Below are the code and all the weights of a small trained network. Each question names an input and a class and asks about switching units off, where a switched-off unit gives its printed mean instead of its output.

import numpy as np


def w(rows, s, z=0):
    codes = np.array(rows[::2]) - 128.0
    scale = np.full(codes.shape[1], s)
    scale[-1] = z or s
    return codes * scale


def norm(h):
    return h / np.sqrt((h * h).mean(-1, keepdims=True) + 1e-5)


def f(y):
    return y / 2 * (1 + np.tanh(0.7978845608 * (y + 0.044715 * y**3)))


def log_softmax(a):
    a = a - a.max(-1, keepdims=True)
    return a - np.log(np.exp(a).sum(-1, keepdims=True))


def net(x, mask):
    res = np.array(x, float).reshape(1, 6) / 4 @ E
    u = 0
    for l in range(4):
        y = f(norm(res) @ A[l][:, :-1].T + A[l][:, -1])
        res = res + np.where(mask[u : u + 5], y, B[l][:, -1]) @ B[l][:, :-1]
        u += 5
    return log_softmax(norm(res)[-1] @ U[:, :-1].T + U[:, -1])


A, B = {}, {}
E = w([
[45,117,147,163,23,103,186,189],'x0',
[157,41,21,85,139,111,254,130],'x1',
[62,171,4,130,155,179,98,200],'x2',
[130,129,126,130,127,127,128,129],'x3',
[129,125,129,130,128,128,131,132],'x4',
[128,123,129,132,129,132,129,129],'x5',
],0.0016)
A[0] = w([
[197,90,95,101,127,103,186,108,133],'L0N0',
[254,79,121,81,193,140,130,31,2],'L0N1',
[117,78,118,146,106,146,211,175,145],'L0N2',
[157,83,127,172,103,143,97,162,150],'L0N3',
[129,189,132,79,153,95,138,123,161],'L0N4',
],0.0032,0.0026)
B[0] = w([
[70,82,117,50,154,150,182,106,246],'L0N0',
[165,255,139,85,123,72,153,175,228],'L0N1',
[111,118,152,117,131,26,110,122,245],'L0N2',
[137,177,162,81,165,130,145,138,156],'L0N3',
[146,100,141,114,135,137,128,132,178],'L0N4',
],0.0044,0.0011)
A[1] = w([
[194,161,240,157,117,107,98,160,7],'L1N0',
[87,140,196,168,41,139,71,165,42],'L1N1',
[154,150,168,165,160,211,47,89,173],'L1N2',
[131,255,100,144,140,111,50,172,249],'L1N3',
[159,120,75,83,147,151,124,163,1],'L1N4',
],0.0039,0.0009)
B[1] = w([
[157,159,51,128,63,94,96,41,184],'L1N0',
[81,189,100,158,226,158,241,81,198],'L1N1',
[191,124,104,70,108,67,117,182,217],'L1N2',
[94,2,164,168,72,151,142,129,251],'L1N3',
[128,219,120,215,152,115,171,102,137],'L1N4',
],0.004,0.0028)
A[2] = w([
[138,54,95,128,142,185,16,222,4],'L2N0',
[77,121,141,140,108,103,153,204,16],'L2N1',
[82,141,3,136,195,169,166,224,3],'L2N2',
[121,143,104,163,207,235,156,135,237],'L2N3',
[148,84,78,110,221,134,183,69,176],'L2N4',
],0.0041,0.00031)
B[2] = w([
[204,183,147,192,119,11,230,208,216],'L2N0',
[192,74,137,58,93,113,84,64,172],'L2N1',
[169,164,123,136,157,194,26,92,254],'L2N2',
[87,118,254,95,103,159,118,107,153],'L2N3',
[129,209,215,215,124,153,84,127,211],'L2N4',
],0.0043,0.0024)
A[3] = w([
[180,126,186,148,59,125,99,103,117],'L3N0',
[80,209,108,173,122,92,175,64,4],'L3N1',
[154,133,95,112,117,106,51,127,70],'L3N2',
[179,113,2,75,99,136,55,125,51],'L3N3',
[48,117,151,161,135,173,144,145,140],'L3N4',
],0.0057,0.0031)
B[3] = w([
[53,64,6,117,209,205,97,154,248],'L3N0',
[88,205,33,216,169,114,253,131,176],'L3N1',
[138,48,56,123,181,135,179,80,146],'L3N2',
[245,38,8,124,240,85,111,39,190],'L3N3',
[140,44,46,87,110,182,101,229,186],'L3N4',
],0.0038,0.0016)
U = w([
[192,43,35,107,180,100,83,55,248],'0',
[208,135,155,191,108,48,137,235,191],'1',
[52,192,74,203,127,126,223,89,131],'2',
[46,33,126,135,75,225,79,210,57],'3',
[160,254,231,45,161,79,189,88,13],'4',
[144,202,182,160,188,230,30,111,125],'5',
[65,27,218,61,56,64,156,80,67],'6',
],0.0096,0.0014)

Each question gives the input, the list of numbers given to net, and the class t.
The units are the neurons (one row each of A and B). Each row of codes is followed by its name. A weight is (code - 128) times the scale printed after its matrix; where a second scale follows, it is the last column's (A, B and U).
mask holds one flag per neuron, layer by layer. A switched-off neuron (its flag False) gives its mean, the last column of its row in B, instead of its output. The means were averaged over made-up inputs and are rounded, as every weight is.
A unit's drop is (log p(t) with every unit on - log p(t) with that unit switched off) / (log p(t) with every unit on - log p(t) with every unit switched off).
The circuit of an input: a set's keep is (log p(t) with only the set's units on - log p(t) with every unit switched off) / (log p(t) with every unit on - log p(t) with every unit switched off). Starting from the 12 units with the biggest drops (on a tie, the unit counted first), units are removed one at a time, each time the one whose removal leaves the highest keep (on an exact tie, the one counted first), for as long as the keep stays at least 0.8.
circuit, biggest first: the units of the circuit, biggest drop first
unit that matters most: the unit with the biggest drop
top k neurons in layer l: the k neurons of layer l with the biggest drops, biggest first
drop when u is switched off: that unit's drop, to one decimal
input [0,6,3,-3,5,6], class 5: circuit, biggest first => L2N4, L2N2
input [-2,-1,-8,4,-8,3], class 0: unit that matters most => L1N1
input [-7,-4,3,-7,-2,7], class 1: circuit, biggest first => L2N0, L1N3
input [7,-1,-6,-6,-5,4], class 2: circuit, biggest first => L1N1, L3N1
input [-6,1,0,-4,-4,-6], class 4: top 3 neurons in layer 0 => L0N0, L0N1, L0N2
input [1,6,-1,4,7,-8], class 6: top 3 neurons in layer 1 => L1N1, L1N0, L1N2
input [7,0,-1,4,6,-4], class 2: top 2 neurons in layer 0 => L0N0, L0N2
input [2,-7,1,7,8,2], class 3: top 3 neurons in layer 1 => L1N3, L1N1, L1N4
input [0,-1,4,2,6,7], class 1: top 2 neurons in layer 1 => L1N3, L1N2
input [3,0,4,-6,0,0], class 3: top 3 neurons in layer 1 => L1N2, L1N3, L1N0
input [0,3,3,-3,3,5], class 5: top 2 neurons in layer 2 => L2N4, L2N2
input [6,-2,0,-3,7,-7], class 2: top 3 neurons in layer 1 => L1N1, L1N0, L1N3
input [4,1,-1,-4,-5,5], class 6: top 2 neurons in layer 2 => L2N2, L2N0
input [-8,5,-1,-2,5,6], class 4: drop when L0N1 is switched off => 0.7
input [0,-4,6,5,6,8], class 1: circuit, biggest first => L2N0
input [-7,6,-6,-6,6,8], class 4: drop when L0N1 is switched off => 0.3
input [-7,8,2,-3,-8,-6], class 5: drop when L2N4 is switched off => 0.2
input [-1,-8,-6,1,1,6], class 0: top 2 neurons in layer 1 => L1N2, L1N0
